Below are the code and all the weights of a small trained network. Each question names an input and a target symbol and asks about switching units off, where a switched-off unit gives its printed mean instead of its output.

import numpy as np


def w(rows, s, z=0):
    codes = np.array(rows[::2]) - 128.0
    scale = np.full(codes.shape[1], s)
    scale[-1] = z or s
    return codes * scale


def norm(h):
    return h / np.sqrt((h * h).mean(-1, keepdims=True) + 1e-5)


def f(y):
    return y / 2 * (1 + np.tanh(0.7978845608 * (y + 0.044715 * y**3)))


def softmax(a):
    e = np.exp(a - a.max(-1, keepdims=True))
    return e / e.sum(-1, keepdims=True)


def log_softmax(a):
    a = a - a.max(-1, keepdims=True)
    return a - np.log(np.exp(a).sum(-1, keepdims=True))


def net(x, mask):
    ids = ['δηθξπτω'.index(c) for c in x.split()]
    T = len(ids)
    res = E[ids] + P[:T]
    u = 0
    for l in range(2):
        r = norm(res)
        for j in range(2):
            rows = slice(4 * j, 4 * j + 4)
            q, k, v = (r @ M[l][rows].T for M in (Q, K, V))
            z = softmax(np.where(np.tri(T) > 0, q @ k.T / 4**0.5, -1e9)) @ v
            o = O[l][rows]
            res = res + np.where(mask[u + j], z, o[:, -1]) @ o[:, :-1]
        u += 2
        y = f(norm(res) @ A[l][:, :-1].T + A[l][:, -1])
        res = res + np.where(mask[u : u + 12], y, B[l][:, -1]) @ B[l][:, :-1]
        u += 12
    return log_softmax(norm(res)[-1] @ U[:, :-1].T + U[:, -1])


Q, K, V, O, A, B = {}, {}, {}, {}, {}, {}
E = w([
[135,144,161,52,156,204,156],'δ',
[206,133,60,67,79,114,190],'η',
[149,30,96,105,106,171,188],'θ',
[84,134,221,120,85,79,110],'ξ',
[120,108,126,224,134,135,154],'π',
[6,182,95,150,76,146,152],'τ',
[42,52,129,135,131,148,139],'ω',
],0.018)
P = w([
[177,128,5,62,169,109,60],'0',
[107,124,169,181,62,189,176],'1',
[146,146,44,254,156,87,96],'2',
[173,133,92,61,172,108,108],'3',
[78,168,225,181,29,239,106],'4',
[106,144,62,230,145,112,94],'5',
[146,167,121,68,199,103,143],'6',
[82,176,220,167,27,223,122],'7',
],0.0093)
Q[0] = w([
[123,143,182,104,138,185,168],'L0H1',
[66,167,84,124,187,92,134],'L0H1',
[117,184,122,108,90,98,136],'L0H1',
[77,133,181,111,152,136,111],'L0H1',
[131,133,180,116,137,140,147],'L0H2',
[154,156,142,135,44,179,112],'L0H2',
[114,119,115,112,82,99,156],'L0H2',
[176,73,76,150,246,83,67],'L0H2',
],0.012)
K[0] = w([
[158,132,180,147,177,107,140],'L0H1',
[81,149,51,102,196,141,202],'L0H1',
[103,183,141,143,85,82,162],'L0H1',
[142,106,131,137,187,109,147],'L0H1',
[155,147,99,103,176,116,161],'L0H2',
[109,179,151,127,155,146,132],'L0H2',
[131,123,147,163,128,165,118],'L0H2',
[154,9,82,158,103,142,101],'L0H2',
],0.013)
V[0] = w([
[148,60,153,151,152,110,168],'L0H1',
[207,118,147,81,51,182,30],'L0H1',
[123,87,92,73,220,24,225],'L0H1',
[91,145,126,54,172,51,149],'L0H1',
[135,169,70,122,234,174,143],'L0H2',
[44,153,106,47,97,111,116],'L0H2',
[157,158,122,158,154,117,29],'L0H2',
[160,90,253,70,152,213,60],'L0H2',
],0.0059)
O[0] = w([
[152,94,146,183,109,85,33,132],'L0H1',
[137,176,184,253,191,93,31,187],'L0H1',
[97,232,145,81,95,241,8,165],'L0H1',
[127,168,94,45,126,161,134,87],'L0H1',
[134,233,184,117,170,186,117,167],'L0H2',
[199,119,165,125,156,150,133,161],'L0H2',
[142,139,124,75,156,63,187,4],'L0H2',
[43,170,158,47,138,156,217,55],'L0H2',
],0.0051,0.0031)
A[0] = w([
[92,177,179,63,149,123,85,154],'L0N1',
[101,70,147,52,219,126,61,166],'L0N2',
[91,208,147,82,101,2,109,170],'L0N3',
[147,147,101,79,154,201,147,22],'L0N4',
[64,136,75,99,212,178,108,39],'L0N5',
[174,120,95,79,148,192,71,118],'L0N6',
[149,127,253,89,105,128,161,5],'L0N7',
[59,144,175,192,96,71,136,153],'L0N8',
[53,80,168,159,94,171,96,197],'L0N9',
[104,216,48,147,93,194,106,99],'L0N10',
[82,138,89,169,137,111,180,53],'L0N11',
[153,139,111,180,183,64,89,116],'L0N12',
],0.011,0.0027)
B[0] = w([
[81,120,78,156,86,90,114,159],'L0N1',
[112,116,103,246,151,47,67,181],'L0N2',
[172,76,163,87,119,163,26,147],'L0N3',
[147,106,140,114,184,108,152,194],'L0N4',
[157,92,95,129,138,169,127,183],'L0N5',
[134,121,152,117,130,74,165,226],'L0N6',
[82,187,180,161,104,156,108,166],'L0N7',
[109,100,173,60,136,102,123,173],'L0N8',
[211,190,80,109,140,84,183,254],'L0N9',
[121,71,151,170,129,107,119,225],'L0N10',
[91,130,181,103,114,128,90,137],'L0N11',
[118,225,160,134,164,145,143,148],'L0N12',
],0.011,0.0062)
Q[1] = w([
[186,191,189,139,60,154,183],'L1H1',
[134,170,159,99,11,171,185],'L1H1',
[64,184,103,63,164,119,154],'L1H1',
[162,66,5,85,134,115,125],'L1H1',
[151,134,72,181,143,150,102],'L1H2',
[87,127,172,98,196,72,145],'L1H2',
[114,134,92,134,5,30,156],'L1H2',
[154,46,80,128,97,134,119],'L1H2',
],0.011)
K[1] = w([
[46,113,145,70,101,172,95],'L1H1',
[65,151,175,27,6,154,100],'L1H1',
[125,204,113,123,152,109,126],'L1H1',
[184,73,82,107,155,120,124],'L1H1',
[185,105,154,99,65,145,99],'L1H2',
[179,134,69,135,167,133,144],'L1H2',
[96,198,156,147,73,137,161],'L1H2',
[141,202,129,116,99,188,140],'L1H2',
],0.012)
V[1] = w([
[176,95,79,118,104,128,167],'L1H1',
[254,166,181,162,150,137,130],'L1H1',
[83,107,123,154,145,128,246],'L1H1',
[119,112,169,100,139,123,73],'L1H1',
[113,106,92,116,108,169,99],'L1H2',
[122,98,138,160,93,144,129],'L1H2',
[114,143,91,124,93,170,137],'L1H2',
[94,145,157,142,96,153,128],'L1H2',
],0.0084)
O[1] = w([
[137,95,138,118,240,130,44,254],'L1H1',
[77,90,179,69,177,214,175,252],'L1H1',
[142,208,156,253,210,167,94,167],'L1H1',
[108,118,111,132,75,19,229,59],'L1H1',
[158,191,149,203,153,153,101,75],'L1H2',
[185,100,30,163,81,130,77,143],'L1H2',
[119,39,117,140,79,51,192,112],'L1H2',
[212,85,120,130,163,113,74,66],'L1H2',
],0.0053,0.0051)
A[1] = w([
[116,73,64,138,141,125,94,101],'L1N1',
[99,93,133,135,139,205,134,88],'L1N2',
[183,169,133,161,78,91,118,120],'L1N3',
[142,138,98,103,128,139,184,136],'L1N4',
[143,123,159,78,54,133,122,101],'L1N5',
[112,190,142,152,117,181,167,66],'L1N6',
[158,157,139,8,179,131,107,3],'L1N7',
[67,137,149,116,86,118,73,103],'L1N8',
[58,169,117,143,197,87,91,108],'L1N9',
[151,129,138,145,197,140,149,117],'L1N10',
[115,74,121,161,111,178,140,57],'L1N11',
[134,65,174,182,101,156,99,92],'L1N12',
],0.015,0.0066)
B[1] = w([
[119,188,144,104,120,161,192,253],'L1N1',
[125,179,86,172,117,104,106,159],'L1N2',
[58,143,47,172,175,45,189,163],'L1N3',
[143,146,168,127,107,120,37,206],'L1N4',
[103,201,130,93,140,141,167,164],'L1N5',
[166,88,148,179,167,247,176,200],'L1N6',
[143,246,155,112,211,98,88,228],'L1N7',
[222,36,63,226,118,70,75,142],'L1N8',
[129,168,172,99,46,124,145,190],'L1N9',
[94,81,113,91,95,53,132,252],'L1N10',
[72,159,125,112,89,95,113,158],'L1N11',
[75,128,116,45,162,154,69,183],'L1N12',
],0.011,0.0062)
U = w([
[129,221,155,60,3,78,230,26],'δ',
[208,255,135,71,214,115,115,99],'η',
[117,42,133,65,201,108,211,75],'θ',
[214,111,98,156,46,132,67,247],'ξ',
[139,195,136,169,150,230,206,251],'π',
[36,203,23,61,141,188,122,55],'τ',
[148,217,16,228,152,61,192,120],'ω',
],0.0063,0.0021)

Each question gives the input, a string of symbols that net reads in full, and the target symbol t.
The units are the heads (4 rows each of Q, K, V and O) and the neurons (one row each of A and B). Each row of codes is followed by its name. A weight is (code - 128) times the scale printed after its matrix; where a second scale follows, it is the last column's (O, A, B and U).
mask holds one flag per unit, layer by layer, with each layer's heads first. A switched-off unit (its flag False) gives its mean, the last column of its rows in O or B, instead of its output. The means were averaged over made-up inputs and are rounded, as every weight is.
A unit's drop is (log p(t) with every unit on - log p(t) with that unit switched off) / (log p(t) with every unit on - log p(t) with every unit switched off).
The circuit of an input: a set's keep is (log p(t) with only the set's units on - log p(t) with every unit switched off) / (log p(t) with every unit on - log p(t) with every unit switched off). Starting from the 12 units with the biggest drops (on a tie, the unit counted first), units are removed one at a time, each time the one whose removal leaves the highest keep (on an exact tie, the one counted first), for as long as the keep stays at least 0.8.
units of the circuit, in order: the units of the circuit, biggest drop first
k most important neurons: the k neurons with the biggest drops, biggest first
which heads matter: for each layer, one digit per head in row order, 1 if its drop is at least 0.15 and else 0, layers parted by /
input δ τ η η ξ θ ω τ, target ω: units of the circuit, in order => [L1N8]
input ω η η η π, target θ: 2 most important neurons => [L0N8; L0N9]
input η θ η δ τ, target ω: units of the circuit, in order => [L1H1; L1N3; L1N8]
input η π ω η η, target τ: 2 most important neurons => [L0N9; L1N12]
input η τ η, target ξ: which heads matter => 10 / 10
input η η ξ δ δ ξ ω θ, target δ: units of the circuit, in order => [L1H1; L0N8]
input η η η δ δ η, target θ: which heads matter => 00 / 01
input τ η η η τ τ, target ξ: 3 most important neurons => [L0N11; L1N8; L0N8]
input ω η ω τ π π η η, target ω: which heads matter => 10 / 10
input η η ξ η ω θ ω π, target δ: units of the circuit, in order => [L0N9; L1H1; L0N8]
input η θ η ω η η δ, target δ: units of the circuit, in order => [L1N9; L0N2; L0N1]
input η π η τ ω η, target δ: units of the circuit, in order => [L0N9; L1N1; L1N7]
input η θ θ δ η θ, target τ: which heads matter => 00 / 10
input ω δ η η η τ η θ, target ω: 2 most important neurons => [L0N11; L0N8]
input ω δ η ω η, target π: most important neuron => [L1N6]
input ω ω ω, target δ: which heads matter => 00 / 00
input ω ω ω ξ π π ξ, target ξ: units of the circuit, in order => [L1N8; L0N3]
input η θ θ θ θ τ, target ξ: units of the circuit, in order => [L0N11; L1N8; L0N8]
input η η τ η π, target ω: units of the circuit, in order => [L1N3; L0N9]
input ω ω η η ω ω, target δ: units of the circuit, in order => [L1N9]
input ω η η π, target π: 2 most important neurons => [L0N12; L1N6]
input η δ η, target θ: which heads matter => 01 / 10
input η η τ η η, target ω: 3 most important neurons => [L0N11; L1N3; L0N8]
input ξ η η η θ, target δ: 2 most important neurons => [L0N3; L0N9]
input η ω η, target δ: which heads matter => 01 / 11
